Here is a tiny trained network, its code and every weight. The questions are about switching its units off for an input and a target symbol, where a switched-off unit gives its printed mean instead of its output.

import numpy as np


def w(rows, s, z=0):
    codes = np.array(rows[::2]) - 128.0
    scale = np.full(codes.shape[1], s)
    scale[-1] = z or s
    return codes * scale


def norm(h):
    return h / np.sqrt((h * h).mean(-1, keepdims=True) + 1e-5)


def f(y):
    return np.maximum(y, 0)


def softmax(a):
    e = np.exp(a - a.max(-1, keepdims=True))
    return e / e.sum(-1, keepdims=True)


def log_softmax(a):
    a = a - a.max(-1, keepdims=True)
    return a - np.log(np.exp(a).sum(-1, keepdims=True))


def net(x, mask):
    ids = ['ΓΘΞΩβδζηπτ'.index(c) for c in x.split()]
    T = len(ids)
    res = E[ids] + P[:T]
    r = norm(res)
    for j in range(2):
        rows = slice(3 * j, 3 * j + 3)
        q, k, v = (r @ M[0][rows].T for M in (Q, K, V))
        z = softmax(np.where(np.tri(T) > 0, q @ k.T / 3**0.5, -1e9)) @ v
        o = O[0][rows]
        res = res + np.where(mask[j], z, o[:, -1]) @ o[:, :-1]
    y = f(norm(res) @ A[0][:, :-1].T + A[0][:, -1])
    res = res + np.where(mask[2:10], y, B[0][:, -1]) @ B[0][:, :-1]
    return log_softmax(norm(res)[-1] @ U[:, :-1].T + U[:, -1])


Q, K, V, O, A, B = {}, {}, {}, {}, {}, {}
E = w([
[108,70,173,110,157,192,130,87,205,56,110],'Γ',
[209,172,117,145,108,90,75,146,143,98,90],'Θ',
[109,180,158,111,117,165,93,59,81,108,122],'Ξ',
[118,78,116,149,92,124,82,99,146,163,128],'Ω',
[106,68,111,111,109,171,92,123,140,108,66],'β',
[104,64,186,132,70,144,77,125,159,64,216],'δ',
[41,149,90,240,65,211,7,139,105,117,157],'ζ',
[118,136,126,211,139,160,156,118,177,10,138],'η',
[153,91,137,145,145,180,113,79,167,127,108],'π',
[137,132,53,165,135,134,84,30,134,110,124],'τ',
],0.018)
P = w([
[116,138,131,90,172,103,166,192,100,145,164],'0',
[155,80,149,172,221,203,46,132,84,36,142],'1',
[176,137,8,60,28,168,197,152,131,128,106],'2',
[82,114,149,156,134,108,113,122,157,183,107],'3',
[166,106,143,155,188,178,89,118,75,69,134],'4',
[131,166,29,84,31,183,109,99,207,160,68],'5',
[86,119,153,162,116,99,135,115,146,171,104],'6',
[173,104,160,167,182,177,102,93,75,68,118],'7',
[126,184,74,89,30,195,53,75,224,158,63],'8',
[106,111,157,166,91,98,159,104,131,155,100],'9',
[183,115,159,152,141,176,131,89,60,69,109],'10',
[122,191,89,77,28,209,19,81,219,127,65],'11',
[107,112,149,153,113,75,180,120,118,137,111],'12',
],0.015)
Q[0] = w([
[123,189,94,90,91,134,129,72,108,170,125],'h0',
[74,111,134,153,45,83,196,125,231,193,84],'h0',
[94,215,114,62,126,132,111,177,157,164,80],'h0',
[192,117,149,153,178,182,99,142,39,52,162],'h1',
[137,127,128,4,122,157,131,88,151,169,133],'h1',
[169,98,148,138,177,66,126,127,87,156,105],'h1',
],0.014)
K[0] = w([
[157,187,113,131,109,153,93,66,57,181,80],'h0',
[170,20,168,204,47,74,130,38,122,67,10],'h0',
[187,162,104,129,56,200,86,113,141,98,72],'h0',
[124,184,105,17,198,137,117,221,119,154,183],'h1',
[144,103,202,38,71,233,90,59,94,121,125],'h1',
[184,98,127,102,177,69,102,133,122,193,100],'h1',
],0.011)
V[0] = w([
[10,135,187,63,103,159,150,214,125,83,24],'h0',
[116,214,128,249,117,165,245,166,229,23,205],'h0',
[30,189,90,126,186,160,171,24,1,171,63],'h0',
[109,146,150,143,72,180,130,84,153,199,219],'h1',
[17,89,78,161,94,111,127,143,100,97,214],'h1',
[151,244,84,226,106,95,100,142,109,131,100],'h1',
],0.0079)
O[0] = w([
[16,153,225,113,182,201,98,202,115,163,21,143],'h0',
[22,255,96,143,163,105,141,61,253,208,158,2],'h0',
[102,87,152,180,48,207,182,26,116,205,164,101],'h0',
[190,101,243,43,191,177,76,140,142,102,213,151],'h1',
[51,104,76,69,36,80,41,138,101,146,197,186],'h1',
[126,233,56,159,134,204,24,201,41,28,111,46],'h1',
],0.0082,0.0096)
A[0] = w([
[38,81,228,95,254,77,91,152,109,147,60,63],'n0',
[123,133,89,74,140,44,71,178,184,94,45,145],'n1',
[107,117,139,143,85,130,45,86,151,221,142,86],'n2',
[207,97,194,141,187,155,125,218,29,59,163,82],'n3',
[80,95,153,127,220,166,180,72,151,65,158,229],'n4',
[246,200,62,53,50,202,146,90,145,197,112,54],'n5',
[202,138,134,84,135,133,184,145,249,194,56,132],'n6',
[41,182,213,221,215,98,150,145,172,181,82,2],'n7',
],0.0099,0.0071)
B[0] = w([
[147,201,162,192,185,108,21,106,81,62,139,219],'n0',
[156,191,202,167,34,150,154,97,175,154,170,194],'n1',
[165,163,103,34,161,143,235,249,174,151,115,188],'n2',
[61,100,114,47,158,23,232,177,139,165,117,255],'n3',
[193,155,74,157,93,114,128,182,160,194,62,213],'n4',
[24,207,169,150,204,125,93,95,85,100,78,210],'n5',
[187,88,136,144,157,208,82,133,148,103,231,210],'n6',
[83,38,72,52,158,194,179,86,66,60,190,154],'n7',
],0.011,0.0082)
U = w([
[129,99,158,149,231,192,115,125,110,80,204,70],'Γ',
[180,165,100,165,127,109,153,169,163,80,55,121],'Θ',
[123,83,162,173,92,219,186,123,123,161,111,112],'Ξ',
[141,68,138,62,149,75,145,132,156,108,139,234],'Ω',
[85,130,211,170,196,125,128,129,70,137,62,146],'β',
[170,177,215,182,129,66,95,116,150,160,181,106],'δ',
[153,127,57,154,147,167,35,228,81,184,167,38],'ζ',
[53,93,72,142,175,92,120,44,214,166,68,254],'η',
[250,79,115,195,153,136,144,131,203,154,127,4],'π',
[192,89,103,140,81,159,59,42,80,123,144,93],'τ',
],0.011,0.0031)

Each question gives the input, a string of symbols that net reads in full, and the target symbol t.
The units are the heads (3 rows each of Q, K, V and O) and the neurons (one row each of A and B). Each row of codes is followed by its name. A weight is (code - 128) times the scale printed after its matrix; where a second scale follows, it is the last column's (O, A, B and U).
mask holds one flag per unit, heads first, then neurons. A switched-off unit (its flag False) gives its mean, the last column of its rows in O or B, instead of its output. The means were averaged over made-up inputs and are rounded, as every weight is.
A unit's drop is (log p(t) with every unit on - log p(t) with that unit switched off) / (log p(t) with every unit on - log p(t) with every unit switched off).
The circuit of an input: a set's keep is (log p(t) with only the set's units on - log p(t) with every unit switched off) / (log p(t) with every unit on - log p(t) with every unit switched off). Starting from all 10 units, units are removed one at a time, each time the one whose removal leaves the highest keep (on an exact tie, the one counted first), for as long as the keep stays at least 0.8.
circuit, biggest first: the units of the circuit, biggest drop first
k most important neurons: the k neurons with the biggest drops, biggest first
which heads matter: for each layer, one digit per head in row order, 1 if its drop is at least 0.15 and else 0, layers parted by /
drop of u: that unit's drop, to one decimal
input π η Ω Ω η, target π: circuit, biggest first : [h1 n4]
input β δ Ω η π Ω, target Θ: circuit, biggest first : [n2 h1]
input Ω β π, target Γ: circuit, biggest first : [n6 n5]
input π δ β, target Ξ: which heads matter : 10
input β Ω π Ω β β δ Ω Ω, target τ: which heads matter : 10
input η ζ η τ ζ π β π, target η: circuit, biggest first : [h0]
input Ω Γ Ω Θ τ Θ Ω Ω, target Ω: which heads matter : 00
input Ω Ω Ξ Γ Ω π, target Γ: circuit, biggest first : [n5 n6]
input β Ω π π, target π: circuit, biggest first : [n4 h1]
input π π Γ Γ Θ Ω Ω Γ Ω, target π: circuit, biggest first : [h1 n6]
input Ω β Ω ζ η τ π Ω β β δ Γ π, target π: which heads matter : 00
input β ζ Θ Ξ π Ω Ω Γ, target β: which heads matter : 10
input Ω Γ β Ω Γ Ω Ω Ω Ξ Ω π Ω, target Γ: which heads matter : 01
input η Θ τ Θ Ω η β Γ η Ω Ω, target η: which heads matter : 10
input Θ Ω Ω Ω Γ Ω τ β Ω Ξ Γ, target Θ: circuit, biggest first : [h1]
input Θ Ω β, target Ξ: 2 most important neurons : [n0 n1]
input Γ η Γ Ω Ω, target Γ: 3 most important neurons : [n7 n0 n6]
input Ω Ω Ξ β, target β: circuit, biggest first : [h0 n0]
input Ω β β β Ω π Ω Γ η Γ Ω β, target τ: 2 most important neurons : [n3 n6]
input π τ Ω β β, target π: most important neuron : [n4]
input Ω β Ω, target Ξ: 3 most important neurons : [n0 n1 n5]
input Ξ Ω Ω Ω Ω β β Ω Ω, target τ: which heads matter : 11
input Ω Ω Ω Ω β Ω β Ω β η η β Γ, target Γ: drop of h0 : 2.7
